Each row is followed by its class.
[-209  177 -160  -31 -191  -43 -361  -98  -60 -238   35  -59   69   50
  286 -536  131   45 -219  158  269   -4   40 -105 -111   54 -129    0
 -264  159 -232  -66 -164 -210] => A
[ 268  249  -44   29   35    8  -88 -245   32  -72  137  109   78   92
   22 -220 -263  -17  -14   47 -280  148 -162 -222 -139  103 -274   28
    3  104  -33 -147  -74   32] => W
[ 284  262  -65  315  672 -134 -167 -409   37   -3  -88 -220  155   41
 -108  -41 -109   67  -18 -303  217  168  159   13  -42  591 -137  295
 -192 -450 -148   24  122 -235] => J
[-398  222 -440 -320 -253  301 -260  -97  159 -223  234  198   79  -10
  188 -798  229  252 -744  167  -17  102 -149 -248   -9  286   65   12
 -254  491 -138   75   28  323] => T
[ -45  159 -135 -298  -43 -153 -421 -193  -38  -76   21  -54  161  111
  317 -409  367  227 -480  412  287  -55   99  -49   25 -166   37  354
 -261  305 -313 -144 -232   44] => T
[ 236 -328  364 -121  -96   83  436   66 -153  162 -103   40 -179  -69
 -402  330  126  170  237  668   53 -297  -73  139   73 -116  -95   72
  502  -83 -158   51 -141  373] => M
[-103 -185 -152 -110 -344  299  -90  -10  165 -152   44 -204 -232  157
  153  -12  280  470 -420  196 -343 -122  -62 -136  217  136  435   90
 -223   37  540 -195    1  161] => R
[ -67   21  454 -105 -269  164 -365  257  232  138    0   51    3  288
  -56   34  532  475 -170  222   19   69   82 -303  152   -9   97  458
  -70  231  358 -353 -314    4] => A
[-370  113 -160  137  110   27 -195  -47  174   53    3    1    1  -66
   94  -68  459  375 -671   -7 -264  167  172  -15   71  450 -155  -19
 -405  -90  278 -185  -87  -26] => A
[ -65   63 -304  213 -249  302 -273 -266  146 -223  -45 -231  -52  127
  354 -409  217  395 -441   61 -316   12  -74 -246  -11  281  201  -79
 -561 -157  465 -282  -60 -112] => S
[ 227  184  170  104  243  -59 -208 -114 -168  -24  -90  125  130  -72
  129   75 -261 -139  172  -76  180   57 -141   28 -294  -59 -415  -96
   66  -40 -470  -84 -151 -167] => W
[ -94  200 -131   89  682  -43    1 -191   57  170  -45  130   72 -162
 -232 -144  190  253 -401   -7  176  117  119  112   31  631 -347  335
   52 -136 -243  290   35  220] => S
[-225  250 -504   -7   15 -124 -400 -360   89  -33  245  -11  101   60
  301 -847  310  212 -722  267  191  174  143  -37  -32  226 -142  321
 -427  419 -146   34 -126  163] => U
[ 149   39 -385 -188  -89 -255 -169 -341   65 -108  275  -58  238  208
   85 -686   16  160 -395  235 -124   42   99  -97  130   30  134  529
 -162  233   26 -177  -18  241] => V
[ 295  523 -312   69  544 -300 -495 -737  130  168  121  -78  227  224
  192 -330   -2  147 -443 -173   84  317  262 -234    7  274 -316  535
 -481  138  -24  -35 -132 -130] => G
[ 243  -92  286  -75 -209 -197 -143   19  -36 -185  -72 -291   31  342
   27  133 -141   -3  351  196  166 -244   90  -50  204 -336  367  545
  -21  -89   41 -313  -42 -305] => T
[ -54 -179  -80  127 -628  328 -107   -5  135 -127  230  -69 -229  183
  157 -393  -54  210   10  113  -30   29 -229 -291   39  -73  137  -69
  -47  335  346 -140  -87  250] => A
[ 192  -25  330   40    9 -196 -178  107  271  291   93  184  182  205
 -285  111  346  347 -136  172 -239  198  299  -89  182  100  -20  626
  -39  122  354 -403 -369   31] => S
[ 221 -338  240   21 -473   57  -57   25  109   72  146   27 -155  228
  -20  -82   97  227  151  475  -92   21  -43 -178  142 -168  267  219
  140  172  337 -357 -308  198] => T
[-362 -293   32 -348 -419  395  -48  339   85  -33   12  -14 -172  125
   62  239  480  553 -341  280 -190 -256 -152  -95  222  -83  282  207
  -11  184  327 -144  -90  271] => V
[ 249 -200   64   30 -459  -39 -336 -339  130  111   87  -79  -61  297
  281 -472  369  333 -320  647  -27   23  115 -180   26 -234   64  309
  -96  357  280 -314 -523  341] => J
[ -54  245 -235  -53  394  117  -64 -272   17   59   11   60   21  -46
  -47 -379  206  311 -540   75  201   25  -76  -55   46  420 -237  284
  -28   40 -194  266  111  394] => V
[ 415  178  -42  212  310 -121 -212 -607    7   72 -141 -354  -26  183
   40 -114  133  207 -149  132  377  -20  179   -7   59  243   11  454
 -232 -273   15   -3    0  -38] => U
[ 203 -303  266  -64  -74 -130    1 -110   17   67 -168 -200  -39  156
  143  257  301  321 -234  376 -290 -166   75   78  161 -173  221  306
 -176 -310  281 -463 -147   -9] => U
[ 172 -426  341  -98  -15 -136 -103   -8  -94  -85 -254 -164   37   46
  296  280  153  237  -85  293 -139 -208   -7  101   -5 -208  154   88
 -170 -354  -84 -411 -182 -133] => J
[ 270  -67   31 -204   16 -393 -204  -53  -83  -26   14  -51  246  122
   57 -227  109   87  -63  449   36 -104  176  119   71 -205  118  422
  -27   32 -165 -270 -166  -70] => R
[ 318  324 -476  362 -117  -36 -123 -611   -7   -1  286  -27   -3  124
  107 -592 -336 -118 -105   54 -185  206  -41 -228 -115   92 -292 -200
 -146  165  186  -43 -141   92] => V
[ -30  -89  -31  206 -373  202 -242   22  197  -14  182  -26    6  206
   21 -274   80  266  -93   77  -62  170  -56 -201   29  166  119  250
  -42  236  340 -271 -182  145] => W
[  43  383  -70  -38  193  176 -163  -79  106  -33  103  204  136   16
  -82 -147  -58  107 -125 -235 -175  187 -144 -218 -137  287 -255   13
 -114  127  -84  -44   22  -59] => S
[ 192   14 -331  129   55   78  108 -617  -34  -83   42 -181 -104   -6
  134 -530 -130   93 -188  403  203  -95 -128  -58  -89  186 -146  -27
    9   50 -162  263    2  399] => G
[-161   78 -219  -92  293 -206 -346  106  -47 -183   44   -9  233    9
  153 -283  -64   72  -80 -170  422   63   87  144   22   29   61  503
 -151   17 -377    0   73 -204] => F
[   7   28 -488  144 -184 -135 -195 -253 -134 -313  193 -189   70  -24
  403 -656 -298 -126   45  179  347    9  -59    8 -172  -71   -6  -34
 -147  125 -292  -20  -32 -121] => A
[ -49   80  148  -16  102 -101 -491  102  -50 -232 -213 -120  246   29
  272  -40   97   52   45  -32  439  -28  119   21 -110  -32  119  246
 -280 -191 -372 -154 -152 -615] => J
[   6  364    5  170  165  -28 -172 -107  136  179  103   70  -36  104
 -208  151   26   67   16  -62  -31  159  131  -98   90  129 -201  206
  -42  154  125   39 -137 -110] => T
[-277 -276 -135  -68   18  279   39  122  -27  -86   -6  150  -12 -246
  273 -129   41  297 -380   78 -334   21 -244   55 -174  101    3 -253
  -34  -91  -74 -114  -50  258] => M
[ 152  363  105  -53  242   19 -170  -92   68  110   59  288  160   20
 -185  -14   82  117 -127  -15 -261  188   15 -194 -137  299 -404   22
  -88   80  -76 -139 -158 -106] => S
[ 162  104 -543  276  231   79  -50 -526  141  -34  136 -338 -179  112
  -55 -280 -232  170  -52  -95  187   32  102  -93  182  383  184  407
  -63  -37  289  354  240  169] => S
[-417  291 -274 -194  -24  118 -479    2  -62 -162   68  115  139 -100
  351 -659  423  261 -639  143  313   72  -37  -84 -193  195 -272  -47
 -316  359 -435  -21 -170   23] => A
[-157  -29 -260   10   59  150 -380 -152  212  108  302  158    6   82
  130 -600  270  493 -639   86 -165  303  -36 -166  -25  365 -161  310
 -144  454   72  -97 -166  520] => J
[ 542  117 -229  162 -615 -202   24 -708  150  143  350 -163 -222  471
 -103 -374  -12   83 -115  639 -416  -44  203 -306  246 -174  -46  270
  -81  466  712 -171 -337  361] => V
[  76   90    1  -25  -20  -19 -463 -153  305   20  153  -26   26  284
  119 -304  284  464 -496  -94   -7  237  115 -239  179  314  104  577
 -269  342  342 -269 -108  204] => J
[ 466  -19  367  147  344 -285   65 -212 -124  167 -263 -196   68  135
 -251  377  106   59  258  274  271 -177  212  142  113  -13 -112  462
  138 -503  -76 -118 -111 -143] => V
[ -65  277 -379   74   70 -146 -367 -246   66 -178  181  -44  209  104
   67 -555   63  123 -276   45  104  157   94  -27    8  351 -150  394
 -320  135 -149 -136  -47 -145] => W
[  -1  -12  420 -127 -176   -4 -221  275  174  202  -21  374  127   47
 -134 -114  607  349 -385  406 -220  200  113  -90  -29  141 -146  126
   38  182  161 -388 -439  159] => R
[  64  298   50   24  778   83 -185 -226  -44  -81 -282  147  290 -222
   10 -115   23  153 -272 -273  364  151 -130   62 -259  580 -321  -60
 -146 -506 -588  126  146  -74] => F
[-149  217 -295  -86  -10    8 -263 -113   64 -156  146   41  171   36
  120 -564  118  108 -324  143  -33  132   24 -128  -28  178   63  149
 -242  116 -116 -116  -61  -75] => T
[ 177  -49  158  -67  -87  -17 -252   -5  130   48   61  324  224   53
  111 -349  238  224 -316  164 -233  312   30 -133 -226  119 -165   -2
  -68   56   89 -460 -341  236] => F
[-174 -204  109 -267 -261  405   -5  339  109  -70  145  403   76  -70
   -8 -315   60  285 -229    8 -322  159 -396 -176 -181   41   82 -161
  192  270  -61 -173  -33  459] => F
[ 201   78   77  259  641 -109    4 -115  -76   17 -150 -204  153  -10
 -194  234 -293   21  354 -308  365   26   22   98  -29  358 -126  347
   45 -461 -278   93  228 -256] => G
[ 270 -445  157 -115 -899  105  129   94  159  155  205  130 -242  233
 -135 -105  297  254    7  754 -462  -53   19  -86  157 -348  278  103
  361  417  672 -400 -435  526] => R
[-369  135 -671    5  167  262 -148 -215  -39 -259  260   63  227 -233
  370 -800 -166  124 -632 -132  183  174 -285   -7 -275  317 -172 -191
 -290  226 -579  134   95  273] => M
[ -32 -292 -247 -205 -564  119   99    0 -126 -364  109  -14   40  -61
  320 -495 -415 -180  167  469   88 -243 -322  -10 -144 -470  338 -255
  241  217 -290   42    9  216] => T
[ 421  436  -87  201  426 -336 -370 -495   63  111   76  -84  118  240
   -8 -102 -159   -1  -64 -181    2  247  228 -126   46  239 -194  413
 -241  -45   89 -124  -96 -292] => R
[ 306  173 -139  274  452 -108 -295 -635  -62   17  -82 -362   16  116
  300 -262  -30  156 -126   71  443  -28   38  -32  -77  157 -139  274
 -288 -205 -189   42   27    8] => A
[ 151  -78 -248  175 -100  204  251 -229   -7  -34   68  -94 -165  -34
 -143 -243 -166   41  123  334   13 -104 -154   18   -2  187   68 -132
  277  -78   98  251   28  298] => R
[ -17  -21 -212 -264 -130  100   24  170  -63 -354  144   92  265  -75
   89 -455 -347  -38   26  -98  -89  -51 -328  -65  -82  -96  276  -13
  116   59 -265  -68  239   36] => V
[ 492  119 -202  -31 -347  -23 -246 -626   46   54  187 -188 -151  367
  181 -337 -116  177 -157  321  -31  -51  -38 -282  116 -265   -5  302
 -205  392  249 -106 -115  244] => U
[-176 -198   41 -165 -295   30  -44    2  112  122   11 -127 -277  191
   27  320  618  480 -468  404 -147 -205  198   72  384 -104  154  439
 -198  177  372 -253 -286  230] => T
[ 553  299   87  -73  -57 -537 -125 -683  239  357  220    3 -142  419
 -272 -258  460  305 -445  601 -452  102  456 -265  444  153 -332  517
 -226  343  671 -273 -332  304] => A
[ -33 -238   41 -256 -272  221    8   57  217  -88   30  -57  -61  172
   -6   99  291  496 -309  316 -498 -151 -142 -132  286   72  318  304
 -145  -11  456 -302   44  216] => W
[ 429 -322  410    6 -531 -184   88   43  245  291  100  -55  102  476
 -448  335   71  137  385  497 -474  -27  284 -177  310 -276  146  429
  219   55  825 -532 -257  115] => G
[ -44 -169   71   88  258 -114 -479  105  -10  125  -18  149  167  -37
  237 -118  166  283 -178 -133  350  252   92   72 -162   94 -222  379
  -90   58 -289 -223 -284   21] => S
[-151   52 -140 -420 -200   16 -344  -29   -2  -82   51   22  198  126
  167 -386  345  272 -369  353  140 -102   53  -86   -5 -150    6  337
 -137  399 -217 -111 -182  105] => G
[ -45  238   71 -163   49  -74 -444   44  -31 -220 -149  -50  315   71
  167 -204  170   83 -184   60  224   -2   53  -51  -67  -38   81  165
 -279 -101 -332 -202 -139 -479] => R
[ -70 -380  217 -391 -316  284  171  232  149  -43  -31   55  -25   46
  -55  197  318  458 -319  412 -646 -221 -186  -89  151  -67  303   -8
   62   -4  304 -277  -32  353] => J
[ 158  -48  -24  -85   80 -251 -201  -85 -130 -137   -4  -79  280   74
  159 -345 -167  -30   41  101  191  -45  -38   95  -37 -137   75  308
  -98 -117 -347 -243   31 -195] => U
[ 204  371   76  134  -14  207 -264 -142  161  -27   66  -84   -3  222
  -98  173 -173   79  187 -281   -2  153  -45 -316   64   34   42  115
 -202   50  257 -134   21 -357] => M
[ 103   25 -470  221    2  208   17 -452   20 -121  106 -240 -200   31
   65 -404 -162  195 -101  149  249  -98 -104  -49   -8  303   -2  137
  -10  101   25  314  125  366] => S
[ 203  179   81   -2 -259 -335 -112 -235   66  -35   19  -37  179  167
  -70 -299  274  -29 -233  527  -67   14  410  -19   81  -63  -21  227
 -194   51  137 -353 -377 -207] => M
[ 372  -66 -318   83 -310  294  122 -654   37 -148   84 -319 -234  162
  100 -537 -164  227 -109  396  156 -206 -229 -193  131    9  265   77
  -28   95  180  163   88  479] => M
[ 387 -337   74   88  -11   65  203 -293  -76  -26  -49 -342 -237  132
  -67   27 -184  181  303  486  162 -305 -145   -1  169 -145  237  331
  235 -176  -37  139   31  210] => J
[ 517 -173 -288  155 -356  -83  372 -697  -29   17  238 -345 -272  205
  -28 -518 -153   74  -51  830 -153 -214  -25 -135  181  -77   99   73
  162  111  338   12  -70  568] => A
[ 492  243   62   78 -211  -42   38 -380   87   54   86  111   43  178
 -131  -89  -99  -36   -9  314 -445  136   32 -253  -51  -81 -170 -160
  -47   -2  307 -288 -271  -18] => F
[-154  -38 -174  121 -167  328 -383   18  167  -95  147   77   38   43
  171 -442   51  346 -207 -119  -79  242 -190 -195 -173  290   15    0
  -86  223   86 -134 -103  178] => J
[-122 -205  243  -97 -222  227 -140  111  -69 -144 -309  -84  -97  -24
  362  153  346  277 -239  303  -40 -206 -112  -40  -53 -125  192 -195
 -219 -282   23 -288 -195 -117] => T
